Below are the code and all the weights of a small trained network. Each question names an input and a class and asks about switching units off, where a switched-off unit gives its printed mean instead of its output.

import numpy as np


def w(rows, s, z=0):
    codes = np.array(rows[::2]) - 128.0
    scale = np.full(codes.shape[1], s)
    scale[-1] = z or s
    return codes * scale


def norm(h):
    return h / np.sqrt((h * h).mean(-1, keepdims=True) + 1e-5)


def f(y):
    return np.maximum(y, 0)


def log_softmax(a):
    a = a - a.max(-1, keepdims=True)
    return a - np.log(np.exp(a).sum(-1, keepdims=True))


def net(x, mask):
    res = np.array(x, float).reshape(1, 2) / 4 @ E
    u = 0
    for l in range(4):
        y = f(norm(res) @ A[l][:, :-1].T + A[l][:, -1])
        res = res + np.where(mask[u : u + 3], y, B[l][:, -1]) @ B[l][:, :-1]
        u += 3
    return log_softmax(norm(res)[-1] @ U[:, :-1].T + U[:, -1])


A, B = {}, {}
E = w([
[235,184,255],'x0',
[234,90,83],'x1',
],0.00061)
A[0] = w([
[251,160,117,251],'L0N0',
[117,89,47,75],'L0N1',
[94,135,190,117],'L0N2',
],0.0026,0.0011)
B[0] = w([
[188,4,248,250],'L0N0',
[88,32,156,180],'L0N1',
[59,205,95,162],'L0N2',
],0.0019,0.0021)
A[1] = w([
[143,130,54,71],'L1N0',
[66,221,98,6],'L1N1',
[253,195,131,89],'L1N2',
],0.0045,0.0016)
B[1] = w([
[121,176,197,159],'L1N0',
[86,124,255,199],'L1N1',
[103,81,61,252],'L1N2',
],0.0059,0.0011)
A[2] = w([
[144,86,25,254],'L2N0',
[158,148,130,36],'L2N1',
[1,147,148,251],'L2N2',
],0.0036,0.00075)
B[2] = w([
[46,201,174,207],'L2N0',
[112,75,99,128],'L2N1',
[167,192,2,253],'L2N2',
],0.0023,0.0024)
A[3] = w([
[66,161,137,72],'L3N0',
[203,95,178,37],'L3N1',
[253,132,149,249],'L3N2',
],0.0041,0.0018)
B[3] = w([
[177,108,145,173],'L3N0',
[154,2,56,197],'L3N1',
[198,171,124,254],'L3N2',
],0.0052,0.0023)
U = w([
[247,54,112,215],'0',
[65,182,36,201],'1',
[218,233,155,2],'2',
[75,52,160,68],'3',
[76,213,236,145],'4',
],0.012,0.0036)

Each question gives the input, the list of numbers given to net, and the class t.
The units are the neurons (one row each of A and B). Each row of codes is followed by its name. A weight is (code - 128) times the scale printed after its matrix; where a second scale follows, it is the last column's (A, B and U).
mask holds one flag per neuron, layer by layer. A switched-off neuron (its flag False) gives its mean, the last column of its row in B, instead of its output. The means were averaged over made-up inputs and are rounded, as every weight is.
A unit's drop is (log p(t) with every unit on - log p(t) with that unit switched off) / (log p(t) with every unit on - log p(t) with every unit switched off).
The circuit of an input: a set's keep is (log p(t) with only the set's units on - log p(t) with every unit switched off) / (log p(t) with every unit on - log p(t) with every unit switched off). Starting from all 12 units, units are removed one at a time, each time the one whose removal leaves the highest keep (on an exact tie, the one counted first), for as long as the keep stays at least 0.8.
units of the circuit, in order: the units of the circuit, biggest drop first
most important unit: the unit with the biggest drop
k most important neurons: the k neurons with the biggest drops, biggest first
top k neurons in layer l: the k neurons of layer l with the biggest drops, biggest first
drop of u: that unit's drop, to one decimal
input [-2,-8], class 4: units of the circuit, in order => [L1N1; L0N0]
input [-2,3], class 3: units of the circuit, in order => [L3N2; L2N2; L3N1]
input [-3,4], class 3: units of the circuit, in order => [L3N2; L2N2; L3N1]
input [-5,6], class 3: 3 most important neurons => [L3N2; L2N2; L0N1]
input [-6,0], class 1: units of the circuit, in order => [L0N0; L3N1]
input [-4,7], class 3: units of the circuit, in order => [L3N2; L2N0; L2N2]
input [-1,-2], class 4: 2 most important neurons => [L0N0; L1N1]
input [3,-3], class 2: units of the circuit, in order => [L3N1]
input [-4,6], class 3: top 2 neurons in layer 2 => [L2N0; L2N2]
input [-7,7], class 3: 2 most important neurons => [L3N2; L0N1]
input [0,-6], class 4: 2 most important neurons => [L1N1; L0N0]
input [-6,5], class 1: top 2 neurons in layer 3 => [L3N2; L3N1]
input [-4,-7], class 4: top 2 neurons in layer 1 => [L1N1; L1N2]
input [-3,-3], class 1: most important unit => L2N2
input [-6,8], class 3: 4 most important neurons => [L3N2; L2N2; L2N0; L0N1]
input [2,-3], class 4: drop of L1N1 => 0.4
input [-5,-1], class 1: drop of L3N1 => 0.1
input [-8,2], class 1: drop of L0N0 => 0.3
